Here is a tiny trained network, its code and every weight. The questions are about switching its units off for an input and a target symbol, where a switched-off unit gives its printed mean instead of its output.

import numpy as np


def w(rows, s, z=0):
    codes = np.array(rows[::2]) - 128.0
    scale = np.full(codes.shape[1], s)
    scale[-1] = z or s
    return codes * scale


def norm(h):
    return h / np.sqrt((h * h).mean(-1, keepdims=True) + 1e-5)


def f(y):
    return y / 2 * (1 + np.tanh(0.7978845608 * (y + 0.044715 * y**3)))


def softmax(a):
    e = np.exp(a - a.max(-1, keepdims=True))
    return e / e.sum(-1, keepdims=True)


def log_softmax(a):
    a = a - a.max(-1, keepdims=True)
    return a - np.log(np.exp(a).sum(-1, keepdims=True))


def net(x, mask):
    ids = ['αβγδεθμπτψ'.index(c) for c in x.split()]
    T = len(ids)
    res = E[ids] + P[:T]
    u = 0
    for l in range(2):
        q, k, v = (norm(res) @ M[l].T for M in (Q, K, V))
        z = softmax(np.where(np.tri(T) > 0, q @ k.T / 2**0.5, -1e9)) @ v
        res = res + np.where(mask[u], z, O[l][:, -1]) @ O[l][:, :-1]
        u += 1
        y = f(norm(res) @ A[l][:, :-1].T + A[l][:, -1])
        res = res + np.where(mask[u : u + 4], y, B[l][:, -1]) @ B[l][:, :-1]
        u += 4
    return log_softmax(norm(res)[-1] @ U[:, :-1].T + U[:, -1])


Q, K, V, O, A, B = {}, {}, {}, {}, {}, {}
E = w([
[103,109,151,150],'α',
[98,110,153,164],'β',
[74,164,150,145],'γ',
[202,86,72,95],'δ',
[192,60,159,124],'ε',
[103,108,154,150],'θ',
[117,170,77,143],'μ',
[196,49,133,252],'π',
[141,145,56,168],'τ',
[139,178,175,166],'ψ',
],0.016)
P = w([
[52,47,3,108],'0',
[182,187,216,14],'1',
[216,157,146,123],'2',
[217,156,144,110],'3',
[188,168,143,77],'4',
[171,159,126,126],'5',
[129,138,118,125],'6',
[142,141,143,50],'7',
[84,154,111,131],'8',
[110,115,139,44],'9',
[61,122,80,127],'10',
[42,112,72,156],'11',
[89,128,115,90],'12',
[68,144,94,148],'13',
],0.0041)
Q[0] = w([
[157,129,153,27],'L0H0',
[143,34,98,253],'L0H0',
],0.011)
K[0] = w([
[137,253,172,132],'L0H0',
[2,71,34,99],'L0H0',
],0.0074)
V[0] = w([
[49,104,123,10],'L0H0',
[144,1,185,218],'L0H0',
],0.0063)
O[0] = w([
[193,168,198,2,69],'L0H0',
[57,81,179,38,253],'L0H0',
],0.0051,0.0034)
A[0] = w([
[122,255,171,124,251],'L0N0',
[129,54,131,193,58],'L0N1',
[144,91,108,208,149],'L0N2',
[24,176,162,176,203],'L0N3',
],0.0083,0.003)
B[0] = w([
[205,73,128,139,175],'L0N0',
[145,179,246,130,180],'L0N1',
[137,145,121,93,198],'L0N2',
[254,112,158,111,254],'L0N3',
],0.0091,0.0056)
Q[1] = w([
[3,132,176,104],'L1H0',
[190,98,130,107],'L1H0',
],0.0066)
K[1] = w([
[254,254,139,70],'L1H0',
[17,151,101,250],'L1H0',
],0.0074)
V[1] = w([
[100,184,59,137],'L1H0',
[138,91,147,254],'L1H0',
],0.0098)
O[1] = w([
[143,255,97,199,1],'L1H0',
[25,49,87,197,236],'L1H0',
],0.0085,0.0054)
A[1] = w([
[178,92,168,61,254],'L1N0',
[213,156,123,3,107],'L1N1',
[7,48,229,176,199],'L1N2',
[92,66,235,125,89],'L1N3',
],0.006,0.0041)
B[1] = w([
[91,246,47,163,251],'L1N0',
[32,132,104,94,145],'L1N1',
[200,217,140,161,254],'L1N2',
[179,177,254,92,192],'L1N3',
],0.0084,0.0065)
U = w([
[106,191,150,64,47],'α',
[127,160,156,67,69],'β',
[255,97,88,146,1],'γ',
[156,194,58,119,242],'δ',
[170,116,137,75,48],'ε',
[117,178,152,52,130],'θ',
[99,243,44,238,221],'μ',
[56,40,187,201,192],'π',
[101,226,57,200,42],'τ',
[136,76,161,185,204],'ψ',
],0.0075,0.0021)

Each question gives the input, a string of symbols that net reads in full, and the target symbol t.
The units are the heads (2 rows each of Q, K, V and O) and the neurons (one row each of A and B). Each row of codes is followed by its name. A weight is (code - 128) times the scale printed after its matrix; where a second scale follows, it is the last column's (O, A, B and U).
mask holds one flag per unit, layer by layer, with each layer's heads first. A switched-off unit (its flag False) gives its mean, the last column of its rows in O or B, instead of its output. The means were averaged over made-up inputs and are rounded, as every weight is.
A unit's drop is (log p(t) with every unit on - log p(t) with that unit switched off) / (log p(t) with every unit on - log p(t) with every unit switched off).
The circuit of an input: a set's keep is (log p(t) with only the set's units on - log p(t) with every unit switched off) / (log p(t) with every unit on - log p(t) with every unit switched off). Starting from all 10 units, units are removed one at a time, each time the one whose removal leaves the highest keep (on an exact tie, the one counted first), for as long as the keep stays at least 0.8.
units of the circuit, in order: the units of the circuit, biggest drop first
top k neurons: the k neurons with the biggest drops, biggest first
k most important neurons of layer l: the k neurons of layer l with the biggest drops, biggest first
drop of u: that unit's drop, to one decimal
input π μ π γ π π π ε θ δ γ γ, target π: units of the circuit, in order : (L1H0, L0N3)
input π π ε π, target π: most important neuron of layer 0 : (L0N3)
input μ τ α, target μ: top 2 neurons : (L1N3, L0N3)
input π δ β γ β γ θ μ π π π π θ μ, target π: units of the circuit, in order : (L1H0, L1N0)
input π μ ε, target π: top 2 neurons : (L0N3, L0N1)
input γ γ θ ε μ μ γ, target γ: top 3 neurons : (L0N0, L0N3, L0N1)
input θ β ψ, target γ: top 2 neurons : (L0N0, L0N1)
input μ ε γ δ ε, target μ: 2 most important neurons of layer 0 : (L0N3, L0N0)
input θ α μ ψ, target γ: 2 most important neurons of layer 1 : (L1N2, L1N3)
input π μ γ α π π δ ψ ε μ γ γ ε, target π: 2 most important neurons of layer 0 : (L0N3, L0N0)
input μ μ α, target μ: 2 most important neurons of layer 0 : (L0N3, L0N2)
input ψ π π, target π: top 2 neurons : (L0N3, L1N0)
input μ α τ ε ε, target μ: drop of L1N3 : 0.1
input μ μ γ τ ε δ, target μ: most important neuron of layer 1 : (L1N3)
input π π ε π γ, target π: drop of L1H0 : 1.1
input μ μ μ τ δ, target μ: drop of L1H0 : 0.3
input γ μ γ, target γ: drop of L0N0 : 0.4
